Here is a tiny trained network, its code and every weight. The questions are about switching its units off for an input and a class, where a switched-off unit gives its printed mean instead of its output.

import numpy as np


def w(rows, s, z=0):
    codes = np.array(rows[::2]) - 128.0
    scale = np.full(codes.shape[1], s)
    scale[-1] = z or s
    return codes * scale


def norm(h):
    return h / np.sqrt((h * h).mean(-1, keepdims=True) + 1e-5)


def f(y):
    return y / 2 * (1 + np.tanh(0.7978845608 * (y + 0.044715 * y**3)))


def log_softmax(a):
    a = a - a.max(-1, keepdims=True)
    return a - np.log(np.exp(a).sum(-1, keepdims=True))


def net(x, mask):
    res = np.array(x, float).reshape(1, 8) / 4 @ E
    u = 0
    for l in range(2):
        y = f(norm(res) @ A[l][:, :-1].T + A[l][:, -1])
        res = res + np.where(mask[u : u + 13], y, B[l][:, -1]) @ B[l][:, :-1]
        u += 13
    return log_softmax(norm(res)[-1] @ U[:, :-1].T + U[:, -1])


A, B = {}, {}
E = w([
[120,83,156,110,146,137,184,216],'x0',
[122,185,104,172,79,187,80,210],'x1',
[128,129,127,127,129,130,129,129],'x2',
[223,40,86,141,2,59,118,160],'x3',
[127,130,134,133,126,124,125,129],'x4',
[170,153,115,128,183,92,90,157],'x5',
[175,46,141,214,187,191,119,119],'x6',
[77,68,79,101,149,130,77,147],'x7',
],0.0079)
A[0] = w([
[84,64,178,29,147,140,109,189,166],'L0N1',
[97,69,177,142,167,29,153,69,21],'L0N2',
[102,149,126,179,213,176,157,95,2],'L0N3',
[46,19,67,69,145,146,7,144,113],'L0N4',
[238,208,196,157,91,155,227,109,174],'L0N5',
[170,185,126,212,87,197,42,167,188],'L0N6',
[187,88,85,181,44,66,116,93,23],'L0N7',
[99,192,174,118,194,146,164,144,106],'L0N8',
[174,28,124,156,172,210,164,190,55],'L0N9',
[37,80,144,117,40,221,203,68,189],'L0N10',
[189,169,112,111,248,48,83,195,81],'L0N11',
[161,106,91,250,149,141,73,2,114],'L0N12',
[68,198,135,125,170,179,72,18,161],'L0N13',
],0.0073,0.0024)
B[0] = w([
[116,117,99,151,120,106,159,151,184],'L0N1',
[180,138,76,99,112,222,159,126,167],'L0N2',
[114,106,140,98,157,124,81,145,180],'L0N3',
[103,131,57,234,129,87,152,34,215],'L0N4',
[57,75,16,213,155,63,140,71,233],'L0N5',
[134,109,126,132,104,193,145,90,224],'L0N6',
[130,67,164,91,139,135,44,148,210],'L0N7',
[134,65,60,96,153,100,81,171,205],'L0N8',
[107,97,229,144,123,124,183,138,193],'L0N9',
[253,218,134,163,172,96,69,169,216],'L0N10',
[228,201,161,171,112,122,110,136,179],'L0N11',
[116,118,230,153,123,130,176,115,215],'L0N12',
[137,66,139,125,94,114,78,119,254],'L0N13',
],0.014,0.0054)
A[1] = w([
[133,163,144,112,101,131,105,56,84],'L1N1',
[93,131,118,134,137,126,180,216,145],'L1N2',
[58,118,191,104,102,108,99,83,91],'L1N3',
[72,194,132,109,221,158,110,97,92],'L1N4',
[121,173,152,148,97,130,188,86,137],'L1N5',
[229,150,125,133,174,117,113,112,169],'L1N6',
[81,231,100,59,90,76,144,119,129],'L1N7',
[123,135,159,149,101,159,82,82,110],'L1N8',
[173,119,115,50,158,149,193,54,88],'L1N9',
[86,171,143,132,166,154,108,121,106],'L1N10',
[95,173,93,143,84,247,139,166,4],'L1N11',
[137,104,81,96,90,116,106,136,143],'L1N12',
[103,63,169,151,97,125,139,133,176],'L1N13',
],0.014,0.0031)
B[1] = w([
[158,133,127,143,126,90,206,170,167],'L1N1',
[149,167,116,63,83,67,202,85,166],'L1N2',
[153,162,104,105,128,109,182,181,169],'L1N3',
[205,78,142,124,5,100,57,71,147],'L1N4',
[111,127,107,96,174,115,77,179,152],'L1N5',
[97,205,116,144,81,166,116,177,246],'L1N6',
[110,84,243,184,226,195,143,104,175],'L1N7',
[113,128,110,84,132,90,199,177,209],'L1N8',
[47,79,76,142,73,215,139,146,151],'L1N9',
[153,81,156,109,76,136,113,108,129],'L1N10',
[74,92,72,121,104,201,155,127,158],'L1N11',
[126,136,154,102,202,160,94,124,205],'L1N12',
[106,200,108,62,160,135,76,115,255],'L1N13',
],0.016,0.0066)
U = w([
[164,53,156,54,81,104,24,135,114],'0',
[87,100,247,148,196,169,152,125,119],'1',
[96,91,64,213,134,85,134,71,92],'2',
[79,86,77,111,64,232,157,153,89],'3',
[107,151,119,115,153,127,124,163,253],'4',
[163,187,164,187,91,135,106,193,68],'5',
[128,135,143,75,109,70,217,158,103],'6',
[92,139,118,116,156,136,117,158,195],'7',
],0.013,0.0071)

Each question gives the input, the list of numbers given to net, and the class t.
The units are the neurons (one row each of A and B). Each row of codes is followed by its name. A weight is (code - 128) times the scale printed after its matrix; where a second scale follows, it is the last column's (A, B and U).
mask holds one flag per neuron, layer by layer. A switched-off neuron (its flag False) gives its mean, the last column of its row in B, instead of its output. The means were averaged over made-up inputs and are rounded, as every weight is.
A unit's drop is (log p(t) with every unit on - log p(t) with that unit switched off) / (log p(t) with every unit on - log p(t) with every unit switched off).
The circuit of an input: a set's keep is (log p(t) with only the set's units on - log p(t) with every unit switched off) / (log p(t) with every unit on - log p(t) with every unit switched off). Starting from the 12 units with the biggest drops (on a tie, the unit counted first), units are removed one at a time, each time the one whose removal leaves the highest keep (on an exact tie, the one counted first), for as long as the keep stays at least 0.8.
circuit, biggest first: the units of the circuit, biggest drop first
k most important neurons: the k neurons with the biggest drops, biggest first
k most important neurons of layer l: the k neurons of layer l with the biggest drops, biggest first
input [-4,6,-1,6,3,4,-6,-7], class 2: circuit, biggest first	[L0N5]
input [7,5,-4,5,0,-2,2,-6], class 6: 3 most important neurons	[L0N9; L0N4; L1N2]
input [-8,-3,5,-6,6,-3,-5,3], class 6: 3 most important neurons	[L0N13; L1N3; L1N1]
input [-2,-7,2,-3,-4,5,6,-6], class 3: 3 most important neurons of layer 0	[L0N2; L0N4; L0N10]
input [7,4,-4,7,1,1,8,-1], class 1: 4 most important neurons of layer 0	[L0N9; L0N8; L0N13; L0N6]
input [1,7,4,-5,0,2,0,3], class 3: 2 most important neurons of layer 0	[L0N6; L0N5]
input [-4,-3,5,4,6,3,3,-3], class 7: 3 most important neurons of layer 1	[L1N13; L1N2; L1N4]
input [-7,-3,-4,-4,-7,-8,-3,-3], class 5: 2 most important neurons	[L0N10; L1N6]
input [7,5,5,-6,-5,-4,4,6], class 6: 3 most important neurons of layer 0	[L0N1; L0N9; L0N5]
input [5,-8,-4,-8,-4,-2,-1,4], class 0: 3 most important neurons	[L1N4; L0N3; L0N6]
input [-3,-7,6,1,7,8,-3,6], class 5: circuit, biggest first	[L0N11; L1N6]
input [7,-1,-5,8,5,0,7,-5], class 0: 3 most important neurons	[L1N13; L0N7; L1N7]
input [6,-7,-3,-1,-2,2,6,8], class 2: 2 most important neurons of layer 0	[L0N4; L0N1]
input [7,-4,-6,2,4,5,5,-5], class 6: 2 most important neurons	[L0N9; L1N2]
input [3,-5,-6,2,8,-2,6,-5], class 7: circuit, biggest first	[L1N13]
input [-5,1,3,-3,2,7,3,-7], class 2: 2 most important neurons of layer 0	[L0N5; L0N10]
input [-4,-7,1,-2,-2,1,-6,-2], class 3: 2 most important neurons	[L1N9; L0N2]
input [7,-4,-6,7,-1,-6,0,-2], class 0: 2 most important neurons	[L0N7; L0N11]
input [-3,-1,-7,-5,-1,8,-4,-5], class 5: 2 most important neurons	[L0N11; L1N6]
input [8,8,-8,6,-2,4,-2,4], class 3: circuit, biggest first	[L0N10]
input [2,-3,-6,-5,4,7,5,6], class 5: 2 most important neurons	[L0N11; L0N5]
input [-3,8,3,-4,-7,8,5,6], class 3: circuit, biggest first	[L0N6; L1N11]
input [-6,-3,2,4,-1,-7,7,3], class 1: 2 most important neurons	[L0N12; L0N9]
input [8,-8,-3,4,4,5,1,-2], class 3: circuit, biggest first	[L0N2; L1N9]
input [-3,-6,6,6,-6,-5,4,-4], class 0: 4 most important neurons	[L0N7; L0N11; L0N6; L0N4]
